Each row has a hidden trait or not; one of two labels after the row says which. A new part has a new trait and new labels.
[-3.16  0.53  3.91  2.37 -0.20  1.17 -2.89  1.51  1.98  0.21  2.37 -5.40
 -0.14 -5.68  3.94 -2.75 -0.91 -1.70  1.66 -0.99 -0.12  1.48 -0.88  1.54
 -5.60  1.96 -2.93 -2.39 -1.66 -0.73 -1.21  0.39 -1.83  0.24  1.82  0.44
  6.63 -0.73  1.50  1.51  2.59 -1.21  6.65  2.60 -9.99  1.69 -1.29  2.58
  1.13  3.38  0.35  7.77  7.12  0.22 -0.74 -2.76 -1.53  1.38  0.83] => Cq
[ 2.16 -1.34 -0.01  0.73  0.53  0.79  0.33 -6.59 -0.65  0.31 -3.61  4.32
 -0.47  0.87 -0.14 -1.08  2.05  0.39  1.54  0.86 -1.28  3.84 -1.22  0.44
  2.17  0.16  0.79 -0.80 -1.34 -1.21  1.36 -0.59 -2.56 -0.33 -1.71 -0.47
 -0.04 -1.16  0.18  0.41 -2.22  1.22  1.55  1.56  0.32 -0.36 -1.27  2.60
  0.19 -1.18 -2.89 -3.86 -1.60 -0.33 -2.70  1.15 -0.77  2.20 -1.50] => Fz
[-2.26 -0.45  1.73  1.61 -0.54  1.97 -1.74  7.37  0.74 -1.93  3.11 -6.14
  1.36 -4.02  1.76 -0.67 -1.86 -1.88  0.65 -2.66  1.79 -1.21 -0.53  0.86
 -0.73  0.40 -0.65 -0.01 -0.96 -0.43 -2.11  0.19 -0.16  1.10  0.36 -0.53
  4.77  1.20 -0.30  0.11  2.09 -1.51  4.00  2.19 -5.34  1.37  0.56  0.58
  1.57  2.92  1.35  1.88  6.16  0.68  4.50 -2.40 -0.18  1.75  0.22] => Fz
[-0.18  0.14  2.62  2.36 -0.08  1.06 -1.73 -7.46  2.03  2.17 -2.19  0.59
 -1.88 -2.22  3.43 -3.81  1.59 -0.82  2.27  3.36 -2.71  5.38 -3.58  1.49
 -3.54  1.46 -2.16 -4.38 -3.19 -2.82  1.51 -0.16 -4.19 -1.37  2.20  0.85
  0.95 -2.83  1.32  1.38  0.04  1.51  6.36  3.19 -7.29  0.53 -3.15  4.91
  0.10  1.18 -1.49  5.51  1.51 -0.88 -5.80  0.02 -2.03  5.07 -0.26] => Cq
[ 2.29  1.47 -0.74  1.48 -0.95  0.85 -1.53 -9.99  1.06  2.69 -7.02  9.99
 -2.12 -0.04  0.35 -4.37  1.76  1.06  1.40  3.25 -4.05  7.20 -3.99  1.02
 -4.00  2.72 -0.17 -1.98 -5.60 -2.04  3.48 -0.24 -4.89 -1.49  0.09 -0.88
 -3.52 -3.79  0.25  0.18 -2.98  5.12  6.22  5.08  0.26 -1.36 -6.41  7.90
  0.27 -3.50 -0.95  2.67 -4.22  1.07 -6.25  2.63 -0.62  6.00  0.14] => Fz
[-0.54  1.54  1.27  1.12 -0.29  0.46 -1.93 -4.30  1.78  2.03 -1.15  0.42
 -2.20 -0.51  2.13 -2.57  1.18  0.44  0.20  2.36 -1.00  3.21 -2.61  0.94
 -3.94  2.75 -1.02 -3.40 -2.13 -1.70  1.65  0.34 -2.16 -1.36  2.44  0.78
  0.73 -1.73 -0.01  0.81  0.23  2.29  3.28  1.52 -3.23  0.41 -3.97  3.55
 -0.37  0.53 -0.69  5.49 -0.61 -0.92 -4.44 -0.20 -1.17  3.07  0.89] => Fz
[ 4.02 -5.66  2.16  0.88  3.01 -3.32  2.02 -6.75 -2.34  0.58 -4.99  2.24
  0.78  0.17  2.34  0.84  4.03 -3.68  6.04 -0.12 -7.21  4.74  0.62 -0.39
  6.84 -2.49  0.09  0.00  1.81 -1.94 -0.75 -3.40 -2.64 -0.15 -5.18  0.31
  4.39 -1.45  5.69  3.80 -1.82 -4.76  3.03  0.13 -4.84 -2.44  4.47 -0.19
  1.02 -3.00 -5.36 -7.34  0.54 -0.80 -2.69  1.11 -1.27  6.40 -3.70] => Cq
[-4.37  2.61 -1.20  0.15 -0.24 -0.03 -3.30 -0.43  1.14 -0.66 -0.51 -1.92
  0.43 -6.40 -0.08 -6.12 -3.94 -0.97 -0.52 -1.83 -0.58 -0.23 -1.45  0.06
 -8.42  1.51 -2.76  1.72 -2.98  1.07 -1.24  0.46  1.18  1.10  1.09 -1.08
  0.95 -0.46  2.21  0.97  2.36 -0.61  5.92  2.63 -3.81 -1.39 -1.23  4.63
  1.29 -3.76  0.08  9.79  7.79  3.99  1.69 -1.90  1.61  1.15  3.35] => Fz
[ 3.49 -2.63  2.38  1.11  0.63  1.07  0.93 -4.84 -0.66  0.69 -2.28  2.43
  0.08  1.48  1.92 -0.71  4.96 -0.29  2.34  1.04 -1.69  4.38 -0.31  1.32
  4.37 -0.37  0.93 -2.19 -0.21 -1.89  0.20 -1.13 -2.98 -1.17 -1.34  0.47
  1.55 -0.85  1.17  0.78 -1.72 -0.37  1.31  0.21 -1.23  0.17 -0.17  0.39
  0.08  2.53 -1.89 -3.58 -1.39 -1.82 -4.82  1.03 -1.95  5.04 -2.71] => Fz
[ 4.89 -4.37  1.59  0.74  2.00 -2.36  2.52 -6.91 -1.87  1.01 -5.87  4.58
 -0.02  1.44  1.42  0.62  4.71 -2.26  4.60  1.42 -5.35  4.94 -0.32  0.00
  6.13 -2.01  0.76 -1.45  0.91 -2.47  0.38 -2.46 -3.14 -0.88 -4.42  0.43
  2.08 -1.90  3.04  3.26 -3.56 -2.59  2.21  0.11 -3.25 -1.61  2.20 -0.18
  0.13 -2.26 -6.76 -8.19 -4.67 -1.94 -4.52  2.17 -1.62  4.39 -4.34] => Cq

Part 2:
[-0.44 -1.05  2.75  1.37 -0.49  1.02  2.01  3.85 -7.82  2.52  2.63 -0.42
  2.44 -5.17 -4.20 -1.25  1.58 -9.99 -1.89 -1.38 -4.09 -1.47  2.59 -1.75
  1.37  1.27 -2.39 -0.11 -3.34 -5.68 -1.08 -1.99  6.45  1.59  0.14 -3.75
  5.97  4.62 -1.08 -0.38  4.81  2.49  1.24  1.35 -6.69  0.57 -0.24  2.07
 -0.85  6.70 -0.56 -0.33 -4.70 -0.89  4.62 -7.17 -6.41  2.53 -4.28  0.85
 -1.05 -1.78  2.62  2.93  3.07 -0.08 -2.81] => Z
[ 2.83  1.79  0.33 -2.83  1.67 -0.98 -0.06 -0.11 -1.65 -2.65  0.52 -1.61
 -0.05 -4.54 -3.61  4.24 -2.95 -3.56 -0.19 -0.39 -1.05 -2.39  1.12  2.31
  2.77  3.41 -3.90  1.79 -0.60 -0.24 -1.36 -3.66  4.84  1.41  0.83  1.25
  3.34  4.52  1.45 -1.08  6.30 -3.36  1.96  2.41 -8.02 -0.46 -1.48 -0.92
  4.63  4.64  0.20 -5.89 -3.47 -0.49  2.33  2.23 -1.35  1.53 -8.38 -1.93
 -2.00 -2.84  0.13  1.88  5.89  4.77  1.14] => G
[ 2.87  2.98 -1.88 -1.69  2.24 -4.68  2.23  3.48 -5.75 -3.41  2.53  0.80
  0.41 -1.18  0.48 -1.23 -0.56 -3.37 -0.52  0.51 -0.55 -1.85 -0.15 -1.76
  2.16 -0.32 -1.34 -0.99 -2.67 -3.41 -2.48 -4.19  4.36  0.39  1.04  2.50
  2.64  6.53  0.02 -0.09  2.36 -2.85  6.93  0.69 -7.14 -2.28 -0.37 -1.11
 -0.97  2.61  1.30 -2.94 -4.51 -2.30  4.26  0.64 -2.51  2.24  8.56  0.41
  0.47 -0.65  1.83  3.48  3.26  2.34 -0.66] => Z
[ 1.85 -1.14 -0.84 -0.97  0.49 -0.97 -0.13 -0.25 -3.09 -1.97  0.00 -0.24
  1.26 -6.26 -5.09  1.81 -2.04 -2.87 -2.24 -2.09 -2.10 -1.30  3.37 -1.17
  1.32  2.33 -0.41 -0.56  0.58 -2.48  2.63 -3.07  4.02  2.89  0.85 -0.30
  5.60  4.32  1.33  2.13  3.58 -2.74  4.07  3.17 -8.05 -2.39 -0.14 -2.80
 -0.10  5.44  2.00 -3.94 -4.34  1.18  3.13 -1.89 -2.95  0.99  5.92 -0.41
 -0.66 -1.36  0.64  0.49  5.57 -1.21 -0.21] => G
[-1.49  3.91 -1.12 -1.19  2.75  0.32  0.77  0.88 -6.50 -2.78 -0.25 -0.13
  0.48 -6.36 -3.44  1.23 -1.46 -4.11 -0.91 -0.13 -2.95 -0.82  3.94 -1.59
  3.14  0.64 -1.76 -0.33 -4.37  0.10 -0.90 -1.53  4.81  0.07  2.34  2.42
  3.56  7.06 -0.22  0.70  2.53 -3.28  2.25  1.31 -8.76 -3.25  0.25 -1.97
  1.46  0.74  3.18 -6.54 -6.17  0.72  2.14 -2.05 -1.97  1.94 -5.17 -0.92
 -0.86  0.48 -0.08  1.52  5.50  0.56 -0.58] => G
[-3.34  2.43 -0.23  0.56  2.61  2.99  2.37  0.32 -6.78 -1.86  0.83 -0.07
  0.91 -4.46 -2.87  1.92 -1.78 -5.13 -2.15  0.10 -3.39  0.39  4.94 -1.71
  3.25  1.73 -2.24 -1.41 -3.30  0.39  1.30  1.32  4.56 -2.37  2.05  0.43
  3.17  4.57 -0.50  0.12  3.69 -3.14  3.26  0.51 -6.70 -2.53 -0.87 -3.49
  0.12 -0.04  3.31 -8.32 -6.48  0.90  1.17 -3.46 -0.59  1.82  6.55  0.22
 -0.10  0.10  0.66  1.52  5.53 -2.80 -0.95] => G
[ 4.39  1.40 -0.26 -2.27  1.32 -3.33  0.01  1.79 -3.00 -2.38  0.49  0.67
 -0.26 -4.30 -3.99  0.80  0.77 -4.26 -1.29 -0.50  0.19 -1.65 -0.14 -0.40
  0.37  2.12 -0.31 -1.18  0.15  0.45 -1.19 -5.59  3.23  2.30  1.18  2.32
  5.18  5.10  1.62  2.21  1.83 -2.34  3.34  2.23 -7.24 -0.98 -0.17 -0.84
 -1.08  5.76  1.00  0.00 -3.87  1.07  3.29 -0.65 -3.23  1.61  4.79 -0.78
 -1.45 -1.27  1.47  1.00  2.77  5.86  1.26] => Z
[ 2.81  1.31  1.41 -2.09  1.51 -1.40  2.27  1.03 -2.46 -3.42  1.88  0.31
 -1.84 -2.95 -4.04  4.96 -0.83 -1.22 -1.60  1.64  0.58 -1.57  0.76  2.59
  2.29  2.42 -3.19 -1.56 -0.39  2.45  1.34 -4.04  4.12 -1.17  0.26  3.28
  2.68  5.95  2.37  1.14  3.67 -3.57  3.57  0.32 -8.99  0.64 -2.39 -3.17
  1.40  5.18  0.15 -3.70 -3.76  0.13  3.79  0.89 -0.40  0.13  9.99 -0.17
 -0.84 -3.23 -0.03  3.13  2.96  2.39 -0.61] => Z
[ 1.21 -1.01 -1.99 -1.01  1.97  1.59 -0.72 -1.47 -2.93 -0.75 -1.34  0.52
  0.22 -9.29 -3.77  2.85 -0.84 -2.87 -1.81 -0.95 -1.82 -1.08  4.06 -0.35
  1.72  1.82  0.17 -0.97 -2.78  3.84  1.60 -3.15  3.25  2.30  2.21  2.77
  3.95  8.78  1.70  0.33  3.29 -3.67  2.77 -0.44 -8.02 -1.58  0.08 -3.96
  1.04  3.33  1.21 -4.42 -4.19  3.24  2.72  0.51 -3.04  0.32 -4.76 -2.69
 -2.06 -1.95 -1.10  0.91  5.94  1.31  0.00] => G
[ 1.48  3.28 -2.81 -1.51  2.99 -1.65  0.79  1.19 -5.83 -3.27  1.62  1.18
  1.48 -5.05 -5.17 -2.78  0.99 -2.53 -3.04 -1.79 -1.51  0.16  3.50 -4.11
  2.39 -0.66  2.53 -2.36 -3.85 -1.98 -1.22 -2.02  5.39  1.83  2.89  3.42
  3.32  8.80 -0.93  1.48 -1.00 -2.79  6.20  2.61 -6.56 -5.06  1.25 -2.01
 -2.86  3.39  4.95 -4.20 -5.33  0.45  3.94 -0.08 -3.03  2.91  8.94  0.56
  2.23  1.06  1.82  1.76  5.01 -0.89 -1.95] => Z
